Below is a small trained network, with its code and all its weights. Each question gives an input and a class and asks what happens when units are switched off, that is, made to give their printed mean instead of their output.

import numpy as np


def w(rows, s, z=0):
    codes = np.array(rows[::2]) - 128.0
    scale = np.full(codes.shape[1], s)
    scale[-1] = z or s
    return codes * scale


def norm(h):
    return h / np.sqrt((h * h).mean(-1, keepdims=True) + 1e-5)


def f(y):
    return np.maximum(y, 0)


def log_softmax(a):
    a = a - a.max(-1, keepdims=True)
    return a - np.log(np.exp(a).sum(-1, keepdims=True))


def net(x, mask):
    res = np.array(x, float).reshape(1, 4) / 4 @ E
    u = 0
    for l in range(4):
        y = f(norm(res) @ A[l][:, :-1].T + A[l][:, -1])
        res = res + np.where(mask[u : u + 5], y, B[l][:, -1]) @ B[l][:, :-1]
        u += 5
    return log_softmax(norm(res)[-1] @ U[:, :-1].T + U[:, -1])


A, B = {}, {}
E = w([
[157,123,35,1],'x0',
[32,68,93,142],'x1',
[143,63,142,140],'x2',
[107,162,125,118],'x3',
],0.0082)
A[0] = w([
[51,140,124,155,89],'0.n0',
[85,48,135,181,45],'0.n1',
[136,88,254,61,231],'0.n2',
[109,193,107,215,251],'0.n3',
[5,131,107,196,159],'0.n4',
],0.009,0.0017)
B[0] = w([
[174,9,63,193,189],'0.n0',
[179,192,63,166,210],'0.n1',
[153,217,194,86,183],'0.n2',
[139,143,160,150,222],'0.n3',
[254,74,150,136,254],'0.n4',
],0.0074,0.0056)
A[1] = w([
[129,82,178,198,250],'1.n0',
[175,129,47,17,118],'1.n1',
[62,137,57,136,146],'1.n2',
[116,153,254,128,129],'1.n3',
[108,129,81,190,89],'1.n4',
],0.0073,0.0019)
B[1] = w([
[102,201,73,112,232],'1.n0',
[112,106,140,71,254],'1.n1',
[83,129,174,255,155],'1.n2',
[121,210,139,132,194],'1.n3',
[100,88,85,134,154],'1.n4',
],0.0087,0.0053)
A[2] = w([
[66,9,14,132,161],'2.n0',
[138,139,102,213,95],'2.n1',
[142,114,110,101,253],'2.n2',
[141,95,86,206,36],'2.n3',
[31,52,63,78,205],'2.n4',
],0.012,0.0022)
B[2] = w([
[55,228,201,147,254],'2.n0',
[140,97,62,144,195],'2.n1',
[60,74,254,86,180],'2.n2',
[166,19,104,146,191],'2.n3',
[128,151,200,176,219],'2.n4',
],0.0075,0.009)
A[3] = w([
[149,154,29,56,253],'3.n0',
[115,172,120,7,207],'3.n1',
[87,239,93,244,202],'3.n2',
[150,163,117,211,169],'3.n3',
[207,204,139,254,127],'3.n4',
],0.0088,0.0031)
B[3] = w([
[120,71,158,161,157],'3.n0',
[170,1,118,126,205],'3.n1',
[126,130,153,55,246],'3.n2',
[190,148,74,84,209],'3.n3',
[125,184,102,151,254],'3.n4',
],0.0094,0.0078)
U = w([
[204,251,134,134,155],'0',
[49,128,228,130,183],'1',
[31,122,55,149,13],'2',
[174,27,199,79,161],'3',
[194,99,60,228,184],'4',
[26,120,65,168,2],'5',
],0.012,0.007)

Each question gives the input, the list of numbers given to net, and the class t.
The units are the neurons (one row each of A and B). Each row of codes is followed by its name. A weight is (code - 128) times the scale printed after its matrix; where a second scale follows, it is the last column's (A, B and U).
mask holds one flag per neuron, layer by layer. A switched-off neuron (its flag False) gives its mean, the last column of its row in B, instead of its output. The means were averaged over made-up inputs and are rounded, as every weight is.
A unit's drop is (log p(t) with every unit on - log p(t) with that unit switched off) / (log p(t) with every unit on - log p(t) with every unit switched off).
The circuit of an input: a set's keep is (log p(t) with only the set's units on - log p(t) with every unit switched off) / (log p(t) with every unit on - log p(t) with every unit switched off). Starting from the 12 units with the biggest drops (on a tie, the unit counted first), units are removed one at a time, each time the one whose removal leaves the highest keep (on an exact tie, the one counted first), for as long as the keep stays at least 0.8.
units of the circuit, in order: the units of the circuit, biggest drop first
k most important neurons: the k neurons with the biggest drops, biggest first
k most important neurons of layer l: the k neurons of layer l with the biggest drops, biggest first
drop when u is switched off: that unit's drop, to one decimal
input [3,7,5,8], class 1: units of the circuit, in order -> [2.n0]
input [3,1,2,-5], class 1: units of the circuit, in order -> [0.n4; 2.n0]
input [1,0,-7,-6], class 3: 2 most important neurons -> [0.n0; 2.n0]
input [-6,0,-3,-5], class 0: 3 most important neurons of layer 3 -> [3.n1; 3.n2; 3.n4]
input [-7,2,4,-5], class 4: 3 most important neurons -> [2.n0; 2.n3; 2.n1]
input [-3,-1,3,-8], class 0: 2 most important neurons -> [0.n2; 0.n0]
input [-1,6,-1,-6], class 4: 2 most important neurons of layer 0 -> [0.n4; 0.n1]
input [-8,0,2,-7], class 0: 3 most important neurons of layer 3 -> [3.n1; 3.n2; 3.n4]
input [4,8,5,1], class 1: drop when 2.n0 is switched off -> 0.3
input [-6,1,2,4], class 4: drop when 2.n0 is switched off -> 0.5
input [7,3,3,-5], class 1: drop when 2.n0 is switched off -> 0.2
